In the rows, 128 means zero.
Each row of numbers stands for one node and depends on some of the facts below. Use the named rows to name the rest.

Facts:
A ζ:737 σ:247 δ:AS
AA σ:84
AB ζ:494 σ:84
AC ζ:56 σ:84
AD Λ:Y σ:866 δ:Y
AE ζ:56 σ:866
AF δ:H
AG ζ:15 Λ:AJ H σ:202
AH ζ:50 σ:866 δ:Z
AI ζ:756 σ:84
AJ ζ:243 σ:84 δ:K
AK ζ:243 σ:866 δ:BF
AL ζ:270 σ:84 δ:BB
AM ζ:494 Λ:D K AK σ:247
AN σ:247 δ:BQ
AO Λ:AN AI σ:866 δ:O
AP ζ:494 σ:247
AQ σ:866
AR σ:84
AS δ:AO
AU ζ:159 σ:247
AV ζ:56 σ:247 δ:AH
AW Λ:F AZ AQ BO σ:247 δ:AC
AX ζ:715 σ:247
AY ζ:159 σ:84 δ:BN
AZ ζ:56 σ:84 δ:BD
B ζ:159 Λ:AB U σ:247 δ:Q
BA δ:C
BB ζ:715 Λ:AV T σ:247 δ:R
BC ζ:15 σ:84 δ:V
BD ζ:50 Λ:AE σ:247
BF ζ:715 σ:202 δ:BC
BG σ:247 δ:N
BH ζ:270 Λ:A σ:866
BI δ:AV
BK ζ:737 σ:866
BL ζ:494 σ:866 δ:BE
BM σ:84
BN ζ:56 σ:247
BO ζ:494 σ:202
BP ζ:792 σ:866
BQ ζ:737 σ:866
BR δ:M
C δ:AJ
D ζ:270 σ:84
E ζ:50 σ:202 δ:AP
F ζ:243 σ:84
G Λ:AA BO K σ:202 δ:AG
H ζ:243 σ:247 δ:AX
I ζ:243 Λ:AZ AF BA AK σ:247
J δ:AD
L Λ:F C BP AY H σ:247 δ:BA
M ζ:56 σ:247
N δ:E
O ζ:792 σ:247 δ:AE
P ζ:756 σ:866 δ:AI
Q ζ:715 Λ:BG σ:247 δ:F
R ζ:286 Λ:X S N σ:247
S σ:247
T ζ:715 σ:247
U ζ:15 σ:84
V ζ:286 σ:84 δ:AW
W Λ:BR σ:247
X ζ:15 σ:84
Y ζ:15 σ:247
Z ζ:286 Λ:AY σ:202

Known rows:
AW: [140 164  96  93 112 101  97 169 119 149 125 146 139 155 129]
BB: [152 148 110  95 124 117  98 198 145 138  94 150 140 146  93]
X: [171 146 124  60  72 123 108 177 134 152 113 169 170 155 142]
N: [146 143 130  73 125 126 117 194 136 144  99 179 149 125 102]
Y: [195 189 117  55  63 112 110 153 125 116 125 163 146 166 164]
W: [150 158 105  91 110 124 107 181 136 138 100 152 142 146 112]
AI: [187 177 127  76 101 118  95 188 137 118  95 175 127 153 133]
BF: [146 164 117  87 107 123 111 154 139 132  90 157 138 145 112]
BN: [180 168 122  75 129 123 100 199 135 110  90 153 127 157 106]
E: [153 147 116  68 107 121 117 170 127 134 100 158 166 156 111]
F: [171 180 122  58 106 128  86 186 114 127 113 158 132 168 122]
AG: [177 164 113  52  94 110  81 181 103 128 131 161 193 187 139]
M: [170 190 117  79 107 116 109 169 133 103  97 152 116 153 123]
BQ: [154 161 109  92 119 120  90 233 131 106  75 154 114 152  95]
P: [129 148 100 114  67 125  90 177 151 179  88 145 136 136 128]
BR: [124 156 117  86 101 121 117 151 143 171 112 178 151 117 115]
AS: [133 184 119  76 105 109 121 152 131 139 115 178 152 125 129]
AV: [165 143 120  89 112 134  96 190 144 142  89 156 128 139  98]
K: [166 170 136  63 136 113 117 189 116 119 118 187 110 142 118]
T: [159 161 117  91 112 132 106 176 145 133  83 151 120 140 103]
BM: [147 157 114  90 110 123 108 179 132 137 102 161 139 139 111]
V: [148 167 117 103 116 118 100 172 142 135  90 163 123 133 109]
AU: [172 156 112  93 104 131  98 171 137 141 107 155 141 142 125]
AD: [118 177  91 100  82 111 113 172 138 122  96 145 126 144 128]

Which node is each row?
Some rows may be nodes named above.
[159 174 111  72  86 145  79 165 127 158 108 142 145 158 120]	H
[142 113  97 123  77 135  88 193 129 174 107 159 147 134 123]	BL
[151 156 109  92 112 119  95 229 132 103  80 152 113 156  96]	BQ
[203 159 108  92 112 136  95 192 115 112 121 176 137 154 127]	AP
[161 174 112  74  88 140  82 166 129 156 113 137 149 157 122]	H
[182 170  99  98  73 123 104 141 125 147 131 165 142 149 156]	O
[147 167 119 101 121 119  98 177 142 133  87 164 123 135 112]	V
[138 141 109  89  95 152  78 175 131 187 113 154 161 140 108]	AY
[184 147 110  98  94 142  99 174 121 138 115 183 147 134 131]	AB
[147 154 116  86 109 121 115 170 128 148 117 164 118 143 116]	AA
[146 200 111  84  81 107 116 181 134  93  77 147 102 154 129]	AE
[176 139  94 110  99 113 101 165 116 152 143 165 140 151 151]	AM
[118 135 122  89 125 124 104 187 141 178 105 175 167 119  95]	BI
[179 143 115  99  91 142 102 171 120 142 118 183 150 139 133]	AB
[168 187 114  80 120 119 107 182 134 105  93 155 121 155 114]	AX
[160 180 123  70 120 113 107 187 127 100 101 167 127 154 115]	AC
[162 174 113  72  85 143  83 162 127 158 104 141 141 159 121]	H
[149 164 115 103 115 127 102 172 141 138  90 163 124 134 110]	V
[176 169 120  73 126 123 100 208 133 111  94 152 126 156 102]	BN
[116 170 118  88  98 113 123 145 135 173 119 170 152 117 125]	J
[129 183 120  75 108 105 121 154 132 140 112 180 145 126 124]	AS
[119 136 106  99  66 116 114 159 142 186 103 141 113 139 129]	AK
[136 169 118  67 120 131  90 186 114 157 120 169 157 134 102]	C
[140 151 126  75 122 116 114 182 127 156 116 179 133 133 116]	BA
[153 164 116  70 100 130  90 182 127 154 102 155 156 154 116]	AJ
[122 151  88 103 104 124  77 173 127 187 128 133 175 148 106]	L
[148 155 107  89 103  95 103 172 129 158 120 148 143 158 134]	I
[142 136  98 109  98 119  98 172 145 172 115 153 158 135 119]	B
[154 154  94  91  64 141  76 192 111 156 127 149 148 157 135]	BP
[129 156 103 108  96 118  99 195 143 132  86 147 116 141 107]	BK
[114 135 120  85 110 119 103 184 154 173  78 145 151 133  88]	AL
[133 160 129  72 108 106 120 167 142 149  93 154 115 145 113]	D
[129 128 118  90 107 134 102 174 139 189 104 153 132 135 106]	AZ
[130 153 102  92  91 125 101 186 124 146 108 141 110 147 118]	AQ
[164 165 129  64 141 118 107 217 124 113 106 184 143 143 106]	BE
[150 143 114  67 105 126 117 168 122 135 108 160 160 154 110]	E
[135 168 104 114  83 132 116 129 154 168  96 149 119 122 120]	A
[163 175 111  71  90 135  86 158 126 159 102 143 147 155 123]	H
[183 169 111  97 137 116  91 214 140 108  83 165 127 153  99]	R
[122 158 124  85  99 123 123 156 144 170 111 177 152 115 114]	BR
[136 168 121  67 120 130  91 196 121 155 122 173 160 138 101]	C
[122 134  99 106 113 112 107 147 128 172 116 152 150 146 120]	G
[144 166  95  92 110 105  97 163 123 148 130 144 140 157 124]	AW
[112 164 106  86  93 104 109 207 147 135  76 133 128 151 102]	BH
[126 138 102  81  85 125 111 214 131 138 101 143 151 154 107]	AH
[151 152  95  92  64 138  79 197 112 156 121 148 153 154 136]	BP
[171 174 110  87 136 124  76 194 117 108  93 159 136 163 102]	Z
[137 171 109 110  83 129 113 130 151 167  89 145 122 124 122]	A
[182 139 111  95  91 141 101 139 106 151 132 176 129 148 144]	BO
[170 151 111  61 121 116 105 212 120 115 107 154 159 165 108]	BD
[120 145 127  85 107 116 120 152 136 187 119 173 137 122 118]	AF
[153 157 112  89 115 119  93 230 131 104  76 153 110 156  98]	BQ

The same nodes again, as new rows of numbers:
Known rows:
AF: [135 108 130 122 122 125 132 128 141 118 125 105 134 125 127 135 139 101
 118 137 123 148 104 105 128 115 104 124 126 126 127 135 130 110 157 126
 129 120 136 151 146 120 138 110 128 109 134 153 134 133 122 135 131 118]
I: [139 128 112 130 130 120 121 136 135 124 125 123 126 124 131 133 133 139
 125 137 130 139 141 124 105 124 118 126 127 122 132 117 130 129 142 135
 135 123 123 133 111 137 136 136 128 130 127 123 136 138 129 144 135 121]
BA: [120 108 130 120 141 119 130 143 140 106 105  92 119 125 141 150 139 103
 108 159 127 130 129 168 144 113 108 126 137 128 134 124 122 110 154 121
 135 159 129 143 144 120 126  97 137 124 128 126 142 137 121 128 145 128]
AZ: [132 106 113 117 134 145 155 117 156 117 123 146 100 122 118 112 139 129
 122 133 120 144 125 154 128 106  96 141 137 121 118 125 154 129 135 142
 140 130 105 116 127 127 124 119 126 110 123 114 129 133 111  89 131 135]
C: [127 106 128 120 143 117 135 144 143 106 111 104 122 122 136 149 137 108
 104 164 126 130 132 157 149 112 108 123 133 131 135 123 123 110 156 125
 138 161 131 136 140 121 122  99 134 123 124 132 139 142 112 124 147 128]
K: [124 124 121 121 138 109 122 142 139 102 118 109 127 128 141 154 138 106
 118 164 124 132 107 170 154 106 106 115 126 125 141 119 125 116 151 123
 136 163 127 152 142 117 136 116 136 113 125 126 134 138 118 129 144 127]
AM: [142 134 118 127 115 120 111 137 130 134 138 113 123 124 126 128 131 132
 138 132 140 139 137 142 113 124 123 129 129 119 129 113 123 127 152 141
 136 103 122 129 110 141 130 119 129 128 126 122 135 136 128 154 141 120]
G: [131 113 126 124 129 133 125 150 136 115  95  96 116 114 124 148 133 116
 131 137 119 139 197 140 127 106 111 134 146 131 140 139 132 106 119 148
 123 134 123 134 117 130 131  68 126 140 135 146 144 143 109 133 157 127]
AG: [125 131 131 124 110 119 115 143 125 117  98 104 122 120 127 144 132 115
 161 144 114 126 161 177 139  90 133 128 120 137 144 134 134 122  96 146
 122 128 115 144 103 133 138  82 123 125 125 133 125 141 118 135 156 122]
X: [124 117 139 126 127 110 155 117 138 125 129 149 122 127 123 139 138 122
 140 132 121 126 110 155 152 119 127 134 140 136 122 131 142 145  93 110
 117 113 113 116 137 122 109 134 117 116 133 136 131 127 131 128 132 118]
AV: [142 132 102 124 118 138 158 132 127 131 128 139 121 137 131 127 136 131
 145 125 128 144 128 145 105 130 118 125 139 136 134 118 134 130 175 132
 137 136 119 106 116 149 157 151 125 126 129 114 143 137 125 124 147 123]
AH: [137 109 120 126 149 134 148 137 118 128 139 125 117 123 132 139 142 123
 121 121 131 130 101 152 132 132 117 128 119 141 146 121 128 122 134 131
 132 146 124 123 136 127 125 165 140 112 134  97 149 134 110 109 135 123]
BK: [130  96 137 125 135 128 133 148 132 132 144 119 128 121 129 128 139 140
 145 119 123 132 117 154 137 123 111 129 118 137 135 121 113 130 118 113
 128 132 132 130 117 124 135 152 135 129 128 105 151 128 116 128 127 127]
AD: [143 114 154 130 141 116 102 139 129 132 140 113 146 115 126 138 140 126
 166 108 125 136 138 136 112 109 128 121 128 138 139 134 127 105  97 131
 122 123 144 139 108 132 125 149 126 114 137 141 145 133 118 134 119 114]
Y: [140 159 144 128 104  99 100 130 125 135 132 119 148 132 129 120 134 134
 181 125 127 134 127 121 104 113 143 122 124 132 137 131 135 114 107 119
 118  92 121 148 109 145 140 171 109 117 127 139 134 131 140 166 136 101]
Q: [141 142 111 136 123 121  95 150 142 131 132 125 139 127 132 154 135 119
 139 123 120 132 199 126 107 115 121 121 133 121 119 125 125 123 164 145
 127 128 137 127 104 133 148 122 125 129 129 149 142 136 126 139 135 128]
A: [137 129 126 130 118 131 153 142 171 137 129 105 125 122 105 120 134 150
 121 113 121 142 146 124 125 111 113 109 126 116 113 137 120 149 109 100
 141 112 124 129 124 135 166 137 128 138 120 136 134 130 114 168 136 116]
AS: [128 119 120 129 123 125 128 135 150 106 123 107 132 119 112 140 139 120
 123 133 118 136  81 117 142  97 101 113 101 122 118 129 124 141 119 129
 145 120 130 157 140 118 151 101 131  96 114 154 130 132 107 145 130 124]
AY: [140 105 120 124 151 122 152 123 123 127 140 129 105 123 132 140 140 111
 114 129 147 128  94 108 119 137 112 139 144 127 133 122 141 103 155 123
 119 110 108  94 149 118  91 141 126  95 150 132 128 132 130 118 131 130]
AE: [121 137 121 125 125 137 145 142 131 107 121 141 127 118 133 127 142 151
 149 129 108 159  85 190 136 115 115 124  83 134 120 132 108 176  70 158
 153 126 124 154 100 117 156 128 132 119 111 110 141 125  98 110 124 128]
BQ: [137 103 124 122 130 123 166 138  98 138 167 136 130 126 124 116 144 154
 127 104 153 125  72 156 149 131 122 124  99 148 146  95 122 132 149 104
 128 126 131 130 136 124 125 207 141  97 146 104 139 123 128 115 123 132]
N: [124 118 150 122 109  99 128 116 151 119 128 122 145 131 118 123 135 133
 120 141 127 138  92 119 142 101 104 120 130 131 121 127 147 137 127 132
 117 164 150 147 134 138 108  92 139 120 140 152 127 125 136 100 129 122]
S: [135 131 120 130 131 112 138 136 139 143 127 126 128 129 125 137 133 139
 136 127 132 139 116 117 126 130 115 122 133 134 126 140 125 136 129 118
 120 122 114 127 120 139 133 156 126 136 138 128 145 131 131 151 142 119]
BC: [129 113 135 128 121 115 135 133 133 116 130 130 124 119 130 145 139 124
 143 135 129 120 139 160 145 113 134 138 132 117 118 118 124 128 110  99
 125 103 114 114 124 116 130 133 112 120 130 131 136 131 126 150 132 119]

Name these rows:
A row may be one of the nodes named above.
[139 124 126 137 131 116 107 139 146 129 124 100 122 122 125 145 129 124
 128 117 127 140 174 108 106 123 124 120 133 111 122 121 119 124 148 121
 128 121 136 113 113 133 118 107 125 142 140 134 135 140 123 165 138 118]	B
[134 125 111 129 117 127 116 153 136 113 109 115 126 122 140 143 139 128
 118 122 122 140 192 140 141 104 113 128 121 132 130 131 126 129 135 148
 117 131 133 122  97 118 131 111 126 131 137 162 142 140 123 125 146 118]	BF
[136 128 147 124 118 111 107 123 143 118 111 105 148 122 133 128 137  95
 140 124 119 154 137  99 107 112 102 122 132 124 133 140 151  96 135 128
 117 116 147 154 121 126 129 112 119 118 138 163 141 136 121 135 127 112]	J
[123 147 128 125 121 105 116 130 123 115 122 143 120 129 141 131 142 122
 147 129 117 143 121 144 154 122 128 130 121 121 126 123 140 124 127 130
 114 139 106 113 114 122 144 138 116 109 133 103 131 137 122 122 127 136]	AI
[134 133 101 116 104 124 161 142 110 122 114 132 124 127 128 129 141 131
 139 117 153 129 124 144 156 121 120 126 122 152 149 115 143 115 140 138
 123 129 108 132 109 130 134 139 132 118 136 115 140 138 127 123 150 132]	Z
[142 136  98 122 124 138 152 131 127 130 132 143 123 138 135 126 134 124
 140 125 130 145 151 136 102 128 122 120 140 136 136 119 134 122 172 137
 134 137 113 104 115 147 150 140 124 126 131 112 141 137 127 115 145 128]	AV
[132 152 131 128  98 100  99 127 138 135 148 126 130 131 116 114 128 145
 140 144 131 134 109 127 110 108 126 131 118 120 127 112 142 124 135 141
 122 140 131 134 110 157 115 108 136 133 133 107 117 128 147 114 133 126]	AP
[134 128 127 123 130 109 126 141 143 116 122 127 119 120 133 137 142 138
 147 135 130 136 147 135 153 119 116 124 141 121 115 121 122 126 120 121
 124 111 118 117 118 113 134 139 116 121 129 118 140 132 130 137 125 128]	V
[132 124 122 119 108 128 129 142 130 123 120 117 110 122 132 131 136 133
 128 130 137 134 138 141 136 114 119 137 120 133 139 133 136 126 135 139
 116 115 123 128 102 125 117 108 128 113 141 145 131 131 127 134 151 117]	BO
[137  99 115 120 136 127 153 130 129 132 117 113 130 127 123 140 139  99
  99 128 130 142  89 127 129 123 112 120 135 135 140 131 137 106 172 114
 134 130 130 150 148 126 116 104 134 109 140 137 141 138 118 135 138 125]	BI
[137 103 125 126 134 105 108 117 134 129 128 119 137 121 131 133 139 106
 129 139 138 147 135 117 135 120 104 122 129 137 135 131 129 104 180 122
 118 131 135 166 129 116 108 121 127 108 133 167 156 135 132 148 128 113]	BR
[125 133 125 124 128 137 131 145 131 108 125 137 127 118 129 125 141 148
 153 132 102 154  77 173 136 116 113 125  86 133 121 134 113 171  62 157
 150 120 124 153 102 119 158 136 137 118 105  94 140 120 108 115 116 128]	AE
[142 157 119 126 117 110 113 134 130 124 117 137 141 135 144 121 139 143
 161 120 127 151 149 142 109 126 121 118 117 126 127 116 129 128 144 142
 128 125 119 123  94 134 156 168 115 128 122 110 138 137 134 138 135 114]	M
[138 145 108 130 122 131 122 150 153 131 136 110 122 123 116 128 135 153
 128 140 124 145 128 105 126 121 104 113 118 116 113 126 115 140 126 136
 137 124 110 144 117 128 162 134 133 117 118 120 143 130 113 159 133 133]	O
[137 151 115 126 120 100 147 143 130 138 134 129 138 134 124 131 138 151
 146 120 152 133 133 146 145 134 123 110 130 137 127 117 123 148 137 125
 130 123 112 131 107 135 141 166 126 137 130  99 148 130 129 152 134 121]	R
[131 128 116 121 106 129 132 138 130 112 127 115 115 122 131 136 136 125
 128 130 141 135 142 149 136 112 114 139 125 134 139 124 132 123 142 146
 119 118 119 127 108 125 120  99 124 124 141 151 133 130 122 130 155 119]	BO
[138 118 123 127 127 137 155 134 168 134 137 102 123 122 108 119 132 153
 131 108 123 145 135 110 127 112 106 113 121 115 110 143 121 156 112 104
 139 116 124 131 127 138 165 140 127 143 129 118 133 134 111 157 136 127]	A
[132 100 133 128 145 130 152 134 142 123 149 110 139 115 124 134 136 134
 133  85 132 129 127 163 121 103 137 125 110 131 140 128 125 135 125 116
 137 139 137 121 115 135 137 137 136 135 127 115 136 134 110 127 132 118]	BH
[132 131 123 122 109 127 121 141 127 114 119 116 115 119 128 131 135 125
 131 136 138 135 141 138 139 115 119 136 122 132 133 126 135 123 148 137
 119 118 120 126 108 127 120 107 126 123 137 148 130 132 126 128 154 117]	BO
[138 145 103 116 110 124 156 143 105 121 119 126 116 125 128 127 140 135
 137 132 148 131 119 141 157 114 120 123 122 148 155 115 145 122 138 137
 125 130 110 130 115 132 139 142 133 125 142 124 141 140 127 131 149 128]	Z

